Below is a small trained network, with its code and all its weights. Each question gives an input and a target symbol and asks what happens when units are switched off, that is, made to give their printed mean instead of their output.

import numpy as np


def w(rows, s, z=0):
    codes = np.array(rows[::2]) - 128.0
    scale = np.full(codes.shape[1], s)
    scale[-1] = z or s
    return codes * scale


def f(y):
    return y / 2 * (1 + np.tanh(0.7978845608 * (y + 0.044715 * y**3)))


def softmax(a):
    e = np.exp(a - a.max(-1, keepdims=True))
    return e / e.sum(-1, keepdims=True)


def log_softmax(a):
    a = a - a.max(-1, keepdims=True)
    return a - np.log(np.exp(a).sum(-1, keepdims=True))


def net(x, mask):
    ids = ['αδζηξπστφψ'.index(c) for c in x.split()]
    T = len(ids)
    res = E[ids] + P[:T]
    u = 0
    for l in range(3):
        r = res
        for j in range(3):
            rows = slice(2 * j, 2 * j + 2)
            q, k, v = (r @ M[l][rows].T for M in (Q, K, V))
            z = softmax(np.where(np.tri(T) > 0, q @ k.T / 2**0.5, -1e9)) @ v
            o = O[l][rows]
            res = res + np.where(mask[u + j], z, o[:, -1]) @ o[:, :-1]
        u += 3
        y = f(res @ A[l][:, :-1].T + A[l][:, -1])
        res = res + np.where(mask[u : u + 4], y, B[l][:, -1]) @ B[l][:, :-1]
        u += 4
    return log_softmax(res[-1] @ U[:, :-1].T + U[:, -1])


Q, K, V, O, A, B = {}, {}, {}, {}, {}, {}
E = w([
[128,168,180],'α',
[155,51,129],'δ',
[82,147,130],'ζ',
[161,101,143],'η',
[98,158,166],'ξ',
[206,155,103],'π',
[117,180,209],'σ',
[239,177,12],'τ',
[41,68,31],'φ',
[3,137,133],'ψ',
],0.016)
P = w([
[168,147,31],'0',
[137,140,120],'1',
[116,131,141],'2',
[115,111,188],'3',
[98,93,205],'4',
[75,59,217],'5',
[77,69,238],'6',
[70,35,255],'7',
],0.0092)
Q[0] = w([
[143,208,64],'L0H1',
[20,162,161],'L0H1',
[249,95,106],'L0H2',
[191,174,116],'L0H2',
[80,113,142],'L0H3',
[144,124,97],'L0H3',
],0.019)
K[0] = w([
[189,162,62],'L0H1',
[122,44,135],'L0H1',
[250,181,116],'L0H2',
[123,160,82],'L0H2',
[136,154,162],'L0H3',
[74,113,100],'L0H3',
],0.017)
V[0] = w([
[161,248,157],'L0H1',
[175,124,152],'L0H1',
[110,60,122],'L0H2',
[168,86,99],'L0H2',
[157,140,108],'L0H3',
[97,77,101],'L0H3',
],0.014)
O[0] = w([
[43,87,150,2],'L0H1',
[82,1,138,93],'L0H1',
[189,254,158,173],'L0H2',
[235,91,225,108],'L0H2',
[27,121,18,133],'L0H3',
[188,231,177,79],'L0H3',
],0.0068,0.0042)
A[0] = w([
[144,157,168,199],'L0N1',
[93,249,67,224],'L0N2',
[114,85,133,68],'L0N3',
[108,149,151,253],'L0N4',
],0.015,0.0039)
B[0] = w([
[61,2,60,187],'L0N1',
[124,132,236,254],'L0N2',
[141,206,59,147],'L0N3',
[207,40,195,186],'L0N4',
],0.0077,0.0095)
Q[1] = w([
[106,36,131],'L1H1',
[81,115,121],'L1H1',
[254,59,206],'L1H2',
[60,201,67],'L1H2',
[83,175,35],'L1H3',
[155,37,160],'L1H3',
],0.0087)
K[1] = w([
[107,120,112],'L1H1',
[88,119,121],'L1H1',
[92,184,125],'L1H2',
[221,15,43],'L1H2',
[100,192,99],'L1H3',
[142,5,197],'L1H3',
],0.012)
V[1] = w([
[146,1,167],'L1H1',
[81,76,104],'L1H1',
[160,105,100],'L1H2',
[51,206,159],'L1H2',
[83,68,172],'L1H3',
[195,210,118],'L1H3',
],0.0093)
O[1] = w([
[95,219,39,254],'L1H1',
[132,199,89,145],'L1H1',
[118,87,159,48],'L1H2',
[162,185,94,245],'L1H2',
[136,196,1,230],'L1H3',
[227,82,145,45],'L1H3',
],0.0074,0.0076)
A[1] = w([
[173,180,175,3],'L1N1',
[208,129,123,40],'L1N2',
[38,1,243,149],'L1N3',
[94,63,63,27],'L1N4',
],0.0083,0.0057)
B[1] = w([
[37,124,33,217],'L1N1',
[71,128,134,137],'L1N2',
[168,112,97,253],'L1N3',
[170,253,152,200],'L1N4',
],0.0065,0.0012)
Q[2] = w([
[142,89,96],'L2H1',
[166,123,154],'L2H1',
[119,149,165],'L2H2',
[113,154,3],'L2H2',
[128,161,131],'L2H3',
[142,158,31],'L2H3',
],0.015)
K[2] = w([
[136,182,140],'L2H1',
[95,66,148],'L2H1',
[51,137,99],'L2H2',
[254,223,181],'L2H2',
[82,139,145],'L2H3',
[182,200,101],'L2H3',
],0.014)
V[2] = w([
[182,127,30],'L2H1',
[35,118,168],'L2H1',
[145,138,121],'L2H2',
[162,157,157],'L2H2',
[181,167,113],'L2H3',
[126,203,247],'L2H3',
],0.011)
O[2] = w([
[72,36,253,255],'L2H1',
[197,144,124,80],'L2H1',
[114,70,130,146],'L2H2',
[88,102,173,153],'L2H2',
[164,82,127,196],'L2H3',
[119,246,213,98],'L2H3',
],0.0066,0.0064)
A[2] = w([
[49,63,118,170],'L2N1',
[73,111,162,255],'L2N2',
[211,114,2,85],'L2N3',
[204,92,231,130],'L2N4',
],0.0087,0.0066)
B[2] = w([
[68,119,238,242],'L2N1',
[238,46,48,255],'L2N2',
[87,194,254,210],'L2N3',
[126,129,23,160],'L2N4',
],0.0086,0.008)
U = w([
[23,148,51,141],'α',
[177,94,137,246],'δ',
[255,146,59,189],'ζ',
[90,112,154,84],'η',
[97,177,173,132],'ξ',
[65,108,210,2],'π',
[36,151,100,78],'σ',
[130,100,174,50],'τ',
[157,144,26,202],'φ',
[155,150,161,88],'ψ',
],0.011,0.0068)

Each question gives the input, a string of symbols that net reads in full, and the target symbol t.
The units are the heads (2 rows each of Q, K, V and O) and the neurons (one row each of A and B). Each row of codes is followed by its name. A weight is (code - 128) times the scale printed after its matrix; where a second scale follows, it is the last column's (O, A, B and U).
mask holds one flag per unit, layer by layer, with each layer's heads first. A switched-off unit (its flag False) gives its mean, the last column of its rows in O or B, instead of its output. The means were averaged over made-up inputs and are rounded, as every weight is.
A unit's drop is (log p(t) with every unit on - log p(t) with that unit switched off) / (log p(t) with every unit on - log p(t) with every unit switched off).
The circuit of an input: a set's keep is (log p(t) with only the set's units on - log p(t) with every unit switched off) / (log p(t) with every unit on - log p(t) with every unit switched off). Starting from the 12 units with the biggest drops (on a tie, the unit counted first), units are removed one at a time, each time the one whose removal leaves the highest keep (on an exact tie, the one counted first), for as long as the keep stays at least 0.8.
circuit, biggest first: the units of the circuit, biggest drop first
unit that matters most: the unit with the biggest drop
top k neurons: the k neurons with the biggest drops, biggest first
k most important neurons of layer l: the k neurons of layer l with the biggest drops, biggest first
which heads matter: for each layer, one digit per head in row order, 1 if its drop is at least 0.15 and else 0, layers parted by /
input ψ δ σ α δ, target α: which heads matter -> 100 / 101 / 000
input ψ ψ σ η, target ξ: circuit, biggest first -> [L2N3 L0N2 L2N2 L2H1]
input σ ψ ξ, target ξ: which heads matter -> 110 / 000 / 001
input ξ δ π π φ η δ, target ζ: circuit, biggest first -> [L0H1 L2N1]
input ξ ψ α, target ξ: unit that matters most -> L2H3
input σ τ η, target π: which heads matter -> 010 / 000 / 001
input δ τ τ, target δ: which heads matter -> 000 / 001 / 000
input ψ ξ ζ ψ π ζ ψ, target ξ: circuit, biggest first -> [L2H3 L0N2 L0H1]
input σ δ δ σ τ, target π: which heads matter -> 010 / 000 / 001
input π ψ φ, target ξ: circuit, biggest first -> [L0N2 L0H1 L0H2]
input π τ ξ ψ σ η ψ, target ξ: circuit, biggest first -> [L0H2 L0N2 L2H3]
input α φ ψ σ ξ σ, target α: circuit, biggest first -> [L1H3 L0N1]
input ψ φ ζ, target ξ: which heads matter -> 010 / 010 / 101
input φ σ ζ, target ζ: top 3 neurons -> [L2N1 L2N3 L2N4]
input τ φ δ ψ σ ψ α δ, target ξ: top 4 neurons -> [L2N3 L0N2 L2N2 L0N1]
input δ δ δ α, target δ: unit that matters most -> L2N3
input ξ δ δ η ψ φ, target ξ: which heads matter -> 110 / 000 / 001
input ξ ψ σ ζ, target ξ: circuit, biggest first -> [L2H3 L0N2 L0H1]
input π σ δ σ δ ξ, target α: circuit, biggest first -> [L1H3 L0H1]
input σ π φ ζ ξ, target ζ: top 2 neurons -> [L2N1 L2N3]
input τ φ σ σ, target ζ: circuit, biggest first -> [L2N1 L0H1]
input δ φ ζ, target δ: top 2 neurons -> [L0N2 L1N3]
input σ σ σ η, target α: circuit, biggest first -> [L0H1 L1H3]
input σ α σ ζ, target α: circuit, biggest first -> [L0H1 L1H3]
input ψ δ δ δ ξ, target δ: 2 most important neurons of layer 0 -> [L0N1 L0N2]
input π η ξ τ, target π: 2 most important neurons of layer 2 -> [L2N3 L2N1]
input ξ ψ τ, target ξ: top 3 neurons -> [L2N3 L0N2 L2N2]
input ξ σ σ φ ξ, target ζ: which heads matter -> 110 / 000 / 000
input α π ψ ξ σ φ α, target ζ: circuit, biggest first -> [L0H1]
input δ α δ φ, target ζ: circuit, biggest first -> [L0H1 L0H2]
